Below is a small trained network, with its code and all its weights. Each question gives an input and a target symbol and asks what happens when units are switched off, that is, made to give their printed mean instead of their output.

import numpy as np


def w(rows, s, z=0):
    codes = np.array(rows[::2]) - 128.0
    scale = np.full(codes.shape[1], s)
    scale[-1] = z or s
    return codes * scale


def f(y):
    return np.maximum(y, 0)


def softmax(a):
    e = np.exp(a - a.max(-1, keepdims=True))
    return e / e.sum(-1, keepdims=True)


def log_softmax(a):
    a = a - a.max(-1, keepdims=True)
    return a - np.log(np.exp(a).sum(-1, keepdims=True))


def net(x, mask):
    ids = ['αβδεζηθλξτ'.index(c) for c in x.split()]
    T = len(ids)
    res = E[ids] + P[:T]
    r = res
    for j in range(2):
        rows = slice(2 * j, 2 * j + 2)
        q, k, v = (r @ M[0][rows].T for M in (Q, K, V))
        z = softmax(np.where(np.tri(T) > 0, q @ k.T / 2**0.5, -1e9)) @ v
        o = O[0][rows]
        res = res + np.where(mask[j], z, o[:, -1]) @ o[:, :-1]
    y = f(res @ A[0][:, :-1].T + A[0][:, -1])
    res = res + np.where(mask[2:6], y, B[0][:, -1]) @ B[0][:, :-1]
    return log_softmax(res[-1] @ U[:, :-1].T + U[:, -1])


Q, K, V, O, A, B = {}, {}, {}, {}, {}, {}
E = w([
[50,171,149,106,113,119],'α',
[73,232,131,116,161,166],'β',
[40,228,131,116,95,154],'δ',
[30,142,132,90,118,79],'ε',
[112,103,11,209,160,188],'ζ',
[63,212,90,130,128,139],'η',
[95,175,75,119,139,52],'θ',
[35,182,103,108,74,102],'λ',
[51,119,110,125,198,122],'ξ',
[76,192,129,116,179,151],'τ',
],0.012)
P = w([
[83,169,247,245,213,48],'0',
[39,144,67,51,99,115],'1',
[179,75,227,254,128,76],'2',
[53,126,68,26,106,112],'3',
[184,63,224,250,130,78],'4',
[76,127,61,32,140,119],'5',
[178,71,232,245,123,75],'6',
[89,118,53,37,166,125],'7',
[181,82,233,241,117,79],'8',
[103,123,32,43,181,136],'9',
[181,73,219,247,110,89],'10',
[105,112,23,46,178,142],'11',
[175,95,229,249,112,92],'12',
[122,118,4,46,207,151],'13',
],0.0082)
Q[0] = w([
[70,127,145,253,136,118],'H1',
[137,133,157,105,152,124],'H1',
[157,77,107,17,101,235],'H2',
[24,127,156,185,155,173],'H2',
],0.024)
K[0] = w([
[26,150,125,199,177,104],'H1',
[154,144,164,34,136,154],'H1',
[206,65,162,7,111,225],'H2',
[40,116,128,146,178,221],'H2',
],0.019)
V[0] = w([
[173,248,115,160,14,150],'H1',
[166,143,248,113,159,126],'H1',
[207,201,76,150,169,87],'H2',
[120,142,45,80,80,2],'H2',
],0.024)
O[0] = w([
[159,165,92,112,8,89,3],'H1',
[192,100,76,89,149,117,48],'H1',
[90,86,109,175,109,131,185],'H2',
[150,168,80,171,174,179,123],'H2',
],0.019,0.012)
A[0] = w([
[249,189,181,195,79,81,87],'N1',
[167,109,62,87,142,159,3],'N2',
[122,118,95,99,52,123,21],'N3',
[206,160,108,59,111,120,27],'N4',
],0.021,0.0028)
B[0] = w([
[54,108,92,176,48,38,163],'N1',
[84,145,163,108,101,115,255],'N2',
[214,225,145,122,247,122,160],'N3',
[140,114,129,131,47,248,193],'N4',
],0.016,0.0069)
U = w([
[16,225,167,21,149,141,132],'α',
[116,127,174,108,126,189,110],'β',
[146,109,255,192,121,142,90],'δ',
[135,142,188,151,126,157,111],'ε',
[105,133,114,163,166,194,168],'ζ',
[136,97,172,119,179,173,44],'η',
[102,112,125,64,143,126,255],'θ',
[152,135,198,135,146,169,117],'λ',
[91,132,141,120,123,140,92],'ξ',
[116,150,155,141,158,106,108],'τ',
],0.0085,0.0095)

Each question gives the input, a string of symbols that net reads in full, and the target symbol t.
The units are the heads (2 rows each of Q, K, V and O) and the neurons (one row each of A and B). Each row of codes is followed by its name. A weight is (code - 128) times the scale printed after its matrix; where a second scale follows, it is the last column's (O, A, B and U).
mask holds one flag per unit, heads first, then neurons. A switched-off unit (its flag False) gives its mean, the last column of its rows in O or B, instead of its output. The means were averaged over made-up inputs and are rounded, as every weight is.
A unit's drop is (log p(t) with every unit on - log p(t) with that unit switched off) / (log p(t) with every unit on - log p(t) with every unit switched off).
The circuit of an input: a set's keep is (log p(t) with only the set's units on - log p(t) with every unit switched off) / (log p(t) with every unit on - log p(t) with every unit switched off). Starting from all 6 units, units are removed one at a time, each time the one whose removal leaves the highest keep (on an exact tie, the one counted first), for as long as the keep stays at least 0.8.
units of the circuit, in order: the units of the circuit, biggest drop first
most important unit: the unit with the biggest drop
k most important neurons: the k neurons with the biggest drops, biggest first
which heads matter: for each layer, one digit per head in row order, 1 if its drop is at least 0.15 and else 0, layers parted by /
input θ β ζ ε ξ ξ, target ζ: units of the circuit, in order	H2; N2
input α θ ξ η ζ, target β: most important unit	N4
input ε ξ ξ α α, target α: units of the circuit, in order	N2; H2; H1
input τ ξ α, target θ: which heads matter	11
input ζ δ ζ, target δ: which heads matter	01
input η ξ ζ τ λ α θ ξ λ β α ζ β, target τ: which heads matter	11
input α η ξ ζ, target α: 2 most important neurons	N2; N4
input η α ξ, target τ: 2 most important neurons	N3; N1
input η λ ζ ζ θ θ θ, target τ: units of the circuit, in order	N3; H1; N1
input λ ζ θ, target ξ: 2 most important neurons	N1; N4
input α ξ ζ ε η, target β: units of the circuit, in order	N4; H1; H2
input ξ β ζ β θ η ξ ζ θ θ α, target η: which heads matter	10
input ξ θ λ, target η: which heads matter	10
input δ ζ τ ζ ζ η ζ ζ ξ ζ τ, target ε: units of the circuit, in order	N4; N3; N1; H1
input ε ζ ζ ζ θ θ η, target α: most important unit	N2
input α θ ζ η θ ξ θ, target β: which heads matter	11
input θ θ ζ λ ζ θ ζ ζ τ θ η, target ζ: which heads matter	01
input ε δ ζ ζ η α η θ ζ θ ξ α ζ, target α: which heads matter	11
input θ ζ θ α ζ ξ ζ ζ ξ ζ θ η α, target ζ: which heads matter	01
input λ τ ζ, target ξ: units of the circuit, in order	H1; N1
